Below is a small trained network, with its code and all its weights. Each question gives an input and a target symbol and asks what happens when units are switched off, that is, made to give their printed mean instead of their output.

import numpy as np


def w(rows, s, z=0):
    codes = np.array(rows[::2]) - 128.0
    scale = np.full(codes.shape[1], s)
    scale[-1] = z or s
    return codes * scale


def norm(h):
    return h / np.sqrt((h * h).mean(-1, keepdims=True) + 1e-5)


def f(y):
    return np.maximum(y, 0)


def softmax(a):
    e = np.exp(a - a.max(-1, keepdims=True))
    return e / e.sum(-1, keepdims=True)


def log_softmax(a):
    a = a - a.max(-1, keepdims=True)
    return a - np.log(np.exp(a).sum(-1, keepdims=True))


def net(x, mask):
    ids = ['ΠΣΨβεηθλμτ'.index(c) for c in x.split()]
    T = len(ids)
    res = E[ids] + P[:T]
    u = 0
    for l in range(2):
        r = norm(res)
        for j in range(3):
            rows = slice(2 * j, 2 * j + 2)
            q, k, v = (r @ M[l][rows].T for M in (Q, K, V))
            z = softmax(np.where(np.tri(T) > 0, q @ k.T / 2**0.5, -1e9)) @ v
            o = O[l][rows]
            res = res + np.where(mask[u + j], z, o[:, -1]) @ o[:, :-1]
        u += 3
        y = f(norm(res) @ A[l][:, :-1].T + A[l][:, -1])
        res = res + np.where(mask[u : u + 16], y, B[l][:, -1]) @ B[l][:, :-1]
        u += 16
    return log_softmax(norm(res)[-1] @ U[:, :-1].T + U[:, -1])


Q, K, V, O, A, B = {}, {}, {}, {}, {}, {}
E = w([
[101,126,150,91,124],'Π',
[185,149,87,107,108],'Σ',
[112,86,128,95,166],'Ψ',
[91,167,158,95,72],'β',
[95,126,189,119,162],'ε',
[104,201,168,137,153],'η',
[148,82,149,185,96],'θ',
[167,233,108,114,216],'λ',
[137,170,116,56,38],'μ',
[7,90,98,173,141],'τ',
],0.013)
P = w([
[31,96,246,17,157],'0',
[41,125,164,58,155],'1',
[47,145,144,90,124],'2',
[85,171,140,118,109],'3',
[102,185,132,135,82],'4',
[123,199,121,149,63],'5',
[133,206,95,172,37],'6',
[147,217,91,180,23],'7',
[158,228,82,193,2],'8',
],0.0032)
Q[0] = w([
[243,173,91,107,165],'L0H1',
[129,102,172,222,75],'L0H1',
[143,107,117,151,250],'L0H2',
[88,164,126,91,34],'L0H2',
[87,230,255,143,125],'L0H3',
[27,222,173,162,128],'L0H3',
],0.0065)
K[0] = w([
[192,114,123,43,160],'L0H1',
[50,182,101,90,101],'L0H1',
[43,238,76,56,231],'L0H2',
[93,67,126,225,90],'L0H2',
[235,32,172,226,13],'L0H3',
[194,104,141,254,21],'L0H3',
],0.0055)
V[0] = w([
[242,59,207,99,163],'L0H1',
[145,124,93,11,174],'L0H1',
[252,18,197,196,66],'L0H2',
[104,115,57,104,89],'L0H2',
[49,158,57,21,119],'L0H3',
[114,212,124,84,180],'L0H3',
],0.0038)
O[0] = w([
[98,104,94,158,41,3],'L0H1',
[47,162,2,139,100,132],'L0H1',
[182,232,25,113,205,39],'L0H2',
[157,75,212,184,102,133],'L0H2',
[162,81,92,46,162,192],'L0H3',
[184,79,83,112,93,121],'L0H3',
],0.0046,0.0027)
A[0] = w([
[119,32,177,142,124,87],'L0N1',
[182,171,80,57,127,150],'L0N2',
[218,188,57,130,188,191],'L0N3',
[67,155,127,129,52,159],'L0N4',
[124,81,194,176,96,53],'L0N5',
[101,254,119,116,181,97],'L0N6',
[107,148,189,118,170,140],'L0N7',
[200,84,72,127,115,88],'L0N8',
[122,183,86,151,58,116],'L0N9',
[192,85,129,185,53,80],'L0N10',
[201,147,89,181,192,2],'L0N11',
[207,110,105,168,191,33],'L0N12',
[132,84,18,188,112,122],'L0N13',
[119,103,155,145,118,72],'L0N14',
[147,150,151,222,103,58],'L0N15',
[113,88,133,100,242,93],'L0N16',
],0.0067,0.0032)
B[0] = w([
[185,208,150,142,55,204],'L0N1',
[61,149,151,121,63,185],'L0N2',
[2,54,131,119,165,188],'L0N3',
[176,86,133,148,161,252],'L0N4',
[181,144,150,103,153,168],'L0N5',
[175,103,213,63,165,230],'L0N6',
[123,106,105,101,69,218],'L0N7',
[70,141,182,101,106,151],'L0N8',
[183,112,186,79,177,180],'L0N9',
[221,183,150,123,178,165],'L0N10',
[65,78,81,115,154,139],'L0N11',
[44,80,82,179,195,139],'L0N12',
[150,95,195,177,154,168],'L0N13',
[132,168,121,109,121,143],'L0N14',
[179,43,136,104,145,160],'L0N15',
[132,163,206,117,59,178],'L0N16',
],0.0052,0.0042)
Q[1] = w([
[106,83,204,84,116],'L1H1',
[159,95,115,85,68],'L1H1',
[153,99,118,131,145],'L1H2',
[122,129,1,213,145],'L1H2',
[149,140,124,190,181],'L1H3',
[74,174,172,153,146],'L1H3',
],0.015)
K[1] = w([
[202,166,86,190,137],'L1H1',
[177,201,160,133,85],'L1H1',
[99,138,86,129,121],'L1H2',
[76,153,132,72,138],'L1H2',
[247,112,140,153,80],'L1H3',
[176,40,118,156,210],'L1H3',
],0.014)
V[1] = w([
[110,189,102,139,2],'L1H1',
[75,163,198,152,112],'L1H1',
[174,111,46,176,103],'L1H2',
[88,107,113,176,152],'L1H2',
[150,154,141,126,48],'L1H3',
[71,141,160,85,201],'L1H3',
],0.0084)
O[1] = w([
[8,220,158,36,208,115],'L1H1',
[61,172,141,224,134,211],'L1H1',
[38,108,142,78,135,3],'L1H2',
[19,38,255,199,28,93],'L1H2',
[152,195,104,151,112,121],'L1H3',
[200,93,174,120,211,207],'L1H3',
],0.0057,0.0066)
A[1] = w([
[83,56,185,173,126,140],'L1N1',
[135,203,119,137,103,32],'L1N2',
[198,149,166,124,198,108],'L1N3',
[159,123,138,66,40,75],'L1N4',
[163,61,114,118,177,95],'L1N5',
[75,64,134,62,109,216],'L1N6',
[136,87,111,174,142,102],'L1N7',
[214,139,130,145,72,2],'L1N8',
[2,151,41,135,6,60],'L1N9',
[103,105,60,169,49,147],'L1N10',
[143,154,135,202,217,85],'L1N11',
[139,60,140,126,124,187],'L1N12',
[143,17,54,41,100,58],'L1N13',
[135,37,129,142,178,144],'L1N14',
[133,150,198,84,81,137],'L1N15',
[110,37,175,189,169,144],'L1N16',
],0.0099,0.0039)
B[1] = w([
[151,106,170,153,183,207],'L1N1',
[57,61,138,140,23,139],'L1N2',
[80,161,27,116,59,255],'L1N3',
[154,96,148,176,239,156],'L1N4',
[131,82,74,90,52,158],'L1N5',
[195,157,158,253,72,166],'L1N6',
[113,184,180,115,170,157],'L1N7',
[208,205,140,122,112,160],'L1N8',
[160,215,31,171,130,142],'L1N9',
[115,216,80,120,147,150],'L1N10',
[123,51,161,100,54,198],'L1N11',
[89,112,200,133,84,175],'L1N12',
[39,121,33,175,177,141],'L1N13',
[122,82,182,95,119,177],'L1N14',
[104,55,141,157,184,217],'L1N15',
[149,133,181,105,210,225],'L1N16',
],0.0066,0.0076)
U = w([
[161,104,32,132,251,122],'Π',
[91,217,76,244,168,187],'Σ',
[78,58,33,185,118,183],'Ψ',
[20,181,110,85,133,176],'β',
[32,144,161,160,2,44],'ε',
[224,204,132,168,48,117],'η',
[211,35,96,179,135,3],'θ',
[148,50,143,5,97,32],'λ',
[162,238,142,31,221,127],'μ',
[105,113,237,165,217,167],'τ',
],0.0095,0.003)

Each question gives the input, a string of symbols that net reads in full, and the target symbol t.
The units are the heads (2 rows each of Q, K, V and O) and the neurons (one row each of A and B). Each row of codes is followed by its name. A weight is (code - 128) times the scale printed after its matrix; where a second scale follows, it is the last column's (O, A, B and U).
mask holds one flag per unit, layer by layer, with each layer's heads first. A switched-off unit (its flag False) gives its mean, the last column of its rows in O or B, instead of its output. The means were averaged over made-up inputs and are rounded, as every weight is.
A unit's drop is (log p(t) with every unit on - log p(t) with that unit switched off) / (log p(t) with every unit on - log p(t) with every unit switched off).
The circuit of an input: a set's keep is (log p(t) with only the set's units on - log p(t) with every unit switched off) / (log p(t) with every unit on - log p(t) with every unit switched off). Starting from the 12 units with the biggest drops (on a tie, the unit counted first), units are removed one at a time, each time the one whose removal leaves the highest keep (on an exact tie, the one counted first), for as long as the keep stays at least 0.8.
units of the circuit, in order: the units of the circuit, biggest drop first
most important unit: the unit with the biggest drop
top k neurons: the k neurons with the biggest drops, biggest first
top k neurons in layer l: the k neurons of layer l with the biggest drops, biggest first
heads that matter: for each layer, one digit per head in row order, 1 if its drop is at least 0.15 and else 0, layers parted by /
input η Π Π τ η ε λ η Ψ, target λ: units of the circuit, in order -> L1N5
input η β β τ λ θ β, target μ: units of the circuit, in order -> L0H2, L1H2
input Σ η Ψ Π λ, target λ: heads that matter -> 000 / 001
input Σ Π η τ τ λ λ, target τ: heads that matter -> 000 / 010
input Π ε Π, target ε: top 4 neurons in layer 0 -> L0N6, L0N16, L0N1, L0N9
input β ε τ λ, target τ: top 3 neurons -> L0N6, L0N3, L0N2
input η μ η, target μ: units of the circuit, in order -> L1H2, L0H3, L0N7
input η θ τ τ η β ε λ Σ, target Ψ: top 2 neurons -> L0N3, L1N13
input Π Ψ τ η ε Π, target η: heads that matter -> 011 / 010
input λ μ η, target μ: units of the circuit, in order -> L1H2, L0H3
input Σ τ β η θ τ Π β, target μ: units of the circuit, in order -> L1H2, L0H2
input τ Π τ η ε Π, target η: top 2 neurons -> L0N3, L0N1
input Π Σ τ μ τ θ, target η: units of the circuit, in order -> L1H3, L0N10, L1N8
input Π τ ε μ Ψ Σ, target μ: units of the circuit, in order -> L1H1
input Ψ τ τ τ η μ, target τ: heads that matter -> 000 / 100
input Σ Σ τ τ Ψ μ Π Π, target μ: top 2 neurons -> L0N3, L1N11
input Π η Ψ β Ψ Σ θ τ Π, target λ: heads that matter -> 001 / 100
input τ Π η Σ Π τ τ θ μ, target Π: top 2 neurons -> L0N3, L0N10
input τ τ τ Π λ μ Π Ψ μ, target μ: units of the circuit, in order -> L1H1, L1N4
input η Ψ η Ψ, target η: heads that matter -> 000 / 010
input Ψ μ τ η Ψ μ, target μ: heads that matter -> 000 / 110
input τ ε λ Σ, target λ: units of the circuit, in order -> L0N3, L1N5
input Σ θ Π η, target ε: units of the circuit, in order -> L0H1, L1H3, L1N2
input Σ Π τ Ψ Σ ε, target ε: most important unit -> L0N3
input θ τ Π Π λ, target β: top 3 neurons in layer 0 -> L0N3, L0N6, L0N15
input θ η Ψ Π τ, target Σ: heads that matter -> 101 / 001
input β β Σ, target β: most important unit -> L1H1
input Σ η λ ε, target λ: heads that matter -> 101 / 011
input Π Π τ η Σ, target τ: top 2 neurons -> L0N3, L0N2
